Here is a tiny trained network, its code and every weight. The questions are about switching its units off for an input and a target symbol, where a switched-off unit gives its printed mean instead of its output.

import numpy as np


def w(rows, s, z=0):
    codes = np.array(rows[::2]) - 128.0
    scale = np.full(codes.shape[1], s)
    scale[-1] = z or s
    return codes * scale


def softmax(a):
    e = np.exp(a - a.max(-1, keepdims=True))
    return e / e.sum(-1, keepdims=True)


def log_softmax(a):
    a = a - a.max(-1, keepdims=True)
    return a - np.log(np.exp(a).sum(-1, keepdims=True))


def net(x, mask):
    ids = ['ΔΘΞΠΦΨΩαβγεζηλστ'.index(c) for c in x.split()]
    T = len(ids)
    res = E[ids] + P[:T]
    u = 0
    for l in range(3):
        r = res
        for j in range(2):
            rows = slice(2 * j, 2 * j + 2)
            q, k, v = (r @ M[l][rows].T for M in (Q, K, V))
            z = softmax(np.where(np.tri(T) > 0, q @ k.T / 2**0.5, -1e9)) @ v
            o = O[l][rows]
            res = res + np.where(mask[u + j], z, o[:, -1]) @ o[:, :-1]
        u += 2
    return log_softmax(res[-1] @ U[:, :-1].T + U[:, -1])


Q, K, V, O = {}, {}, {}, {}
E = w([
[162,99,189,70,80,116,179,206,144,135],'Δ',
[118,169,196,44,69,214,66,134,140,57],'Θ',
[171,102,119,146,59,171,130,122,13,89],'Ξ',
[51,117,161,217,146,134,160,144,211,164],'Π',
[172,90,70,132,82,193,89,95,187,108],'Φ',
[95,23,74,152,139,118,138,125,91,50],'Ψ',
[146,133,147,225,237,172,125,84,78,157],'Ω',
[95,171,162,105,160,127,182,154,3,166],'α',
[122,56,180,63,131,228,166,67,135,141],'β',
[179,203,51,131,119,154,112,213,81,159],'γ',
[199,76,126,175,170,73,179,120,74,163],'ε',
[193,123,121,174,97,46,67,68,135,68],'ζ',
[91,121,34,87,41,99,146,93,149,126],'η',
[68,170,64,188,63,66,142,165,87,59],'λ',
[94,44,251,151,127,64,138,51,78,80],'σ',
[134,171,130,98,163,74,132,82,169,191],'τ',
],0.015)
P = w([
[181,248,171,143,119,200,222,101,219,40],'0',
[117,121,54,104,138,133,93,129,148,98],'1',
[173,171,160,209,52,103,50,125,159,220],'2',
[118,103,108,101,198,93,109,134,144,122],'3',
[170,166,164,218,42,96,30,134,143,219],'4',
[119,93,111,98,207,84,103,149,134,135],'5',
[171,159,155,231,29,81,16,135,142,225],'6',
[120,89,107,93,216,75,92,148,128,136],'7',
[167,164,160,241,16,74,10,136,139,204],'8',
[114,85,101,89,224,64,84,156,119,140],'9',
],0.014)
Q[0] = w([
[63,160,133,71,164,127,139,79,79,206],'0.h1',
[142,136,104,100,255,186,179,155,185,49],'0.h1',
[97,142,106,123,133,152,166,136,136,156],'0.h2',
[107,155,170,154,35,126,70,145,120,163],'0.h2',
],0.0094)
K[0] = w([
[105,182,118,74,180,130,162,86,131,166],'0.h1',
[92,49,125,121,183,129,2,198,110,175],'0.h1',
[86,156,60,53,164,170,80,171,140,131],'0.h2',
[124,137,166,184,66,106,170,173,162,75],'0.h2',
],0.0085)
V[0] = w([
[57,110,167,181,133,176,78,115,80,91],'0.h1',
[135,94,120,156,67,50,54,113,115,133],'0.h1',
[166,124,131,74,161,82,117,181,163,96],'0.h2',
[113,147,145,161,89,134,254,152,159,119],'0.h2',
],0.0073)
O[0] = w([
[58,104,130,164,210,152,92,129,143,55,50],'0.h1',
[248,102,125,97,175,113,52,179,167,109,2],'0.h1',
[67,125,138,182,185,98,144,84,138,132,122],'0.h2',
[157,100,136,153,77,64,94,129,94,56,213],'0.h2',
],0.011,0.0055)
Q[1] = w([
[103,255,205,175,113,123,26,125,101,168],'1.h1',
[75,160,131,143,53,139,98,219,155,200],'1.h1',
[213,185,175,95,170,120,231,155,124,62],'1.h2',
[91,127,145,176,83,182,92,171,142,113],'1.h2',
],0.0083)
K[1] = w([
[158,231,204,177,115,174,170,108,123,110],'1.h1',
[135,184,122,91,87,121,147,106,195,123],'1.h1',
[112,2,147,72,137,101,106,190,165,185],'1.h2',
[105,181,117,146,106,194,127,141,79,67],'1.h2',
],0.0092)
V[1] = w([
[67,134,69,81,186,5,63,93,140,161],'1.h1',
[184,127,93,251,125,210,118,172,37,159],'1.h1',
[101,30,1,96,129,129,171,174,160,123],'1.h2',
[151,38,112,173,120,182,197,87,202,125],'1.h2',
],0.0065)
O[1] = w([
[172,84,91,193,80,82,204,93,147,151,10],'1.h1',
[177,198,131,101,188,114,62,7,99,166,106],'1.h1',
[183,227,89,86,163,85,157,138,58,117,1],'1.h2',
[193,187,159,196,199,132,139,254,11,203,152],'1.h2',
],0.0088,0.0075)
Q[2] = w([
[140,183,209,199,66,81,77,125,79,142],'2.h1',
[129,42,82,74,169,195,166,123,42,66],'2.h1',
[127,147,2,131,144,208,154,100,117,62],'2.h2',
[143,94,110,68,179,139,185,116,120,116],'2.h2',
],0.0075)
K[2] = w([
[126,180,177,189,116,121,142,113,93,56],'2.h1',
[129,5,117,86,148,128,99,127,2,149],'2.h1',
[64,29,72,180,97,123,1,147,30,215],'2.h2',
[133,63,119,59,164,121,150,107,118,206],'2.h2',
],0.0074)
V[2] = w([
[173,117,116,136,154,170,159,84,154,44],'2.h1',
[160,1,156,82,137,111,141,93,31,137],'2.h1',
[180,177,128,38,59,145,114,153,151,110],'2.h2',
[110,117,136,65,163,124,230,91,93,55],'2.h2',
],0.0084)
O[2] = w([
[196,55,108,143,119,226,80,153,139,142,157],'2.h1',
[107,89,225,120,21,198,58,131,14,167,3],'2.h1',
[144,119,197,43,138,70,112,174,118,176,188],'2.h2',
[203,2,77,34,213,131,205,68,36,109,232],'2.h2',
],0.0091,0.0042)
U = w([
[115,68,115,176,109,131,97,162,116,96,80],'Δ',
[81,149,109,190,108,40,89,135,115,56,125],'Θ',
[84,155,114,177,136,150,111,69,139,149,133],'Ξ',
[65,71,122,138,194,107,112,175,167,116,87],'Π',
[127,179,86,61,106,123,139,40,182,185,153],'Φ',
[116,140,101,156,23,136,216,118,173,181,121],'Ψ',
[70,83,198,144,86,17,120,104,97,79,1],'Ω',
[114,119,139,78,144,128,31,132,126,94,146],'α',
[172,104,106,63,79,105,138,191,127,146,128],'β',
[201,132,64,166,116,119,156,103,82,141,203],'γ',
[120,206,104,127,131,151,123,203,130,158,191],'ε',
[179,91,105,129,107,51,58,76,158,58,98],'ζ',
[207,132,140,157,82,164,108,139,212,150,148],'η',
[30,157,92,102,136,130,148,150,53,144,113],'λ',
[103,99,92,74,89,188,149,61,136,161,127],'σ',
[167,205,180,159,2,142,132,53,94,150,192],'τ',
],0.0067,0.0051)

Each question gives the input, a string of symbols that net reads in full, and the target symbol t.
The units are the heads (2 rows each of Q, K, V and O). Each row of codes is followed by its name. A weight is (code - 128) times the scale printed after its matrix; where a second scale follows, it is the last column's (O and U).
mask holds one flag per head, layer by layer. A switched-off head (its flag False) gives its mean, the last column of its rows in O, instead of its output. The means were averaged over made-up inputs and are rounded, as every weight is.
A unit's drop is (log p(t) with every unit on - log p(t) with that unit switched off) / (log p(t) with every unit on - log p(t) with every unit switched off).
The circuit of an input: a set's keep is (log p(t) with only the set's units on - log p(t) with every unit switched off) / (log p(t) with every unit on - log p(t) with every unit switched off). Starting from all 6 units, units are removed one at a time, each time the one whose removal leaves the highest keep (on an exact tie, the one counted first), for as long as the keep stays at least 0.8.
units of the circuit, in order: the units of the circuit, biggest drop first
unit that matters most: the unit with the biggest drop
heads that matter: for each layer, one digit per head in row order, 1 if its drop is at least 0.15 and else 0, layers parted by /
drop when u is switched off: that unit's drop, to one decimal
input ε τ Ω η σ γ, target ε: units of the circuit, in order => [2.h2 0.h2]
input Φ τ Θ ε Ξ α Θ η λ, target ε: units of the circuit, in order => [1.h2 1.h1 2.h2]
input ε η ε Π Ξ α σ, target τ: unit that matters most => 0.h2
input Π ε β τ τ, target Θ: units of the circuit, in order => [0.h2 2.h1 1.h2 0.h1]
input Ξ Ω γ Ψ Φ τ Ω, target α: units of the circuit, in order => [1.h1 2.h2]
input τ η Φ Ω η Ξ, target τ: units of the circuit, in order => [2.h1 1.h1]
input γ τ ε, target Φ: units of the circuit, in order => [2.h1 1.h1 0.h1]
input λ λ η, target ζ: units of the circuit, in order => [0.h2 2.h1]
input η ε τ τ σ Ψ, target Δ: units of the circuit, in order => [2.h1 0.h1 1.h1]
input τ Θ ε Ψ γ Δ η η τ Δ, target β: units of the circuit, in order => [0.h1 2.h2]
input Ξ α Ψ α η τ Δ λ, target Θ: units of the circuit, in order => [2.h2 1.h2 0.h1]
input η γ ε Θ Φ τ Π, target β: heads that matter => 01 / 00 / 01
input ε β ζ, target τ: units of the circuit, in order => [0.h1 0.h2 2.h1]
input Δ ε Δ ε γ λ Ξ, target Ω: units of the circuit, in order => [0.h2 1.h1 2.h2]
input τ τ Δ Δ Φ τ τ, target Ψ: heads that matter => 10 / 11 / 00
input ε Ω σ β Π η τ η, target Ψ: units of the circuit, in order => [1.h1]
input η γ Θ ζ Π ε λ β, target σ: heads that matter => 01 / 11 / 11
input τ ζ Ψ, target Ψ: units of the circuit, in order => [0.h1 1.h1]
input η Ω Δ, target β: heads that matter => 00 / 00 / 01
input ζ Π Φ Ψ γ, target η: unit that matters most => 2.h1
input ε η β, target τ: heads that matter => 11 / 01 / 10
input Ξ Δ γ, target α: heads that matter => 01 / 10 / 00
input Δ Φ ε, target Ω: drop when 0.h1 is switched off => 0.4
input β ε α Δ γ, target λ: drop when 0.h1 is switched off => 0.9
input ζ ε α ε Θ, target η: drop when 2.h2 is switched off => 0.1
input γ α Ξ τ λ ε γ, target Φ: drop when 0.h1 is switched off => 0.3
input Ψ ε γ λ Ω, target γ: unit that matters most => 2.h2
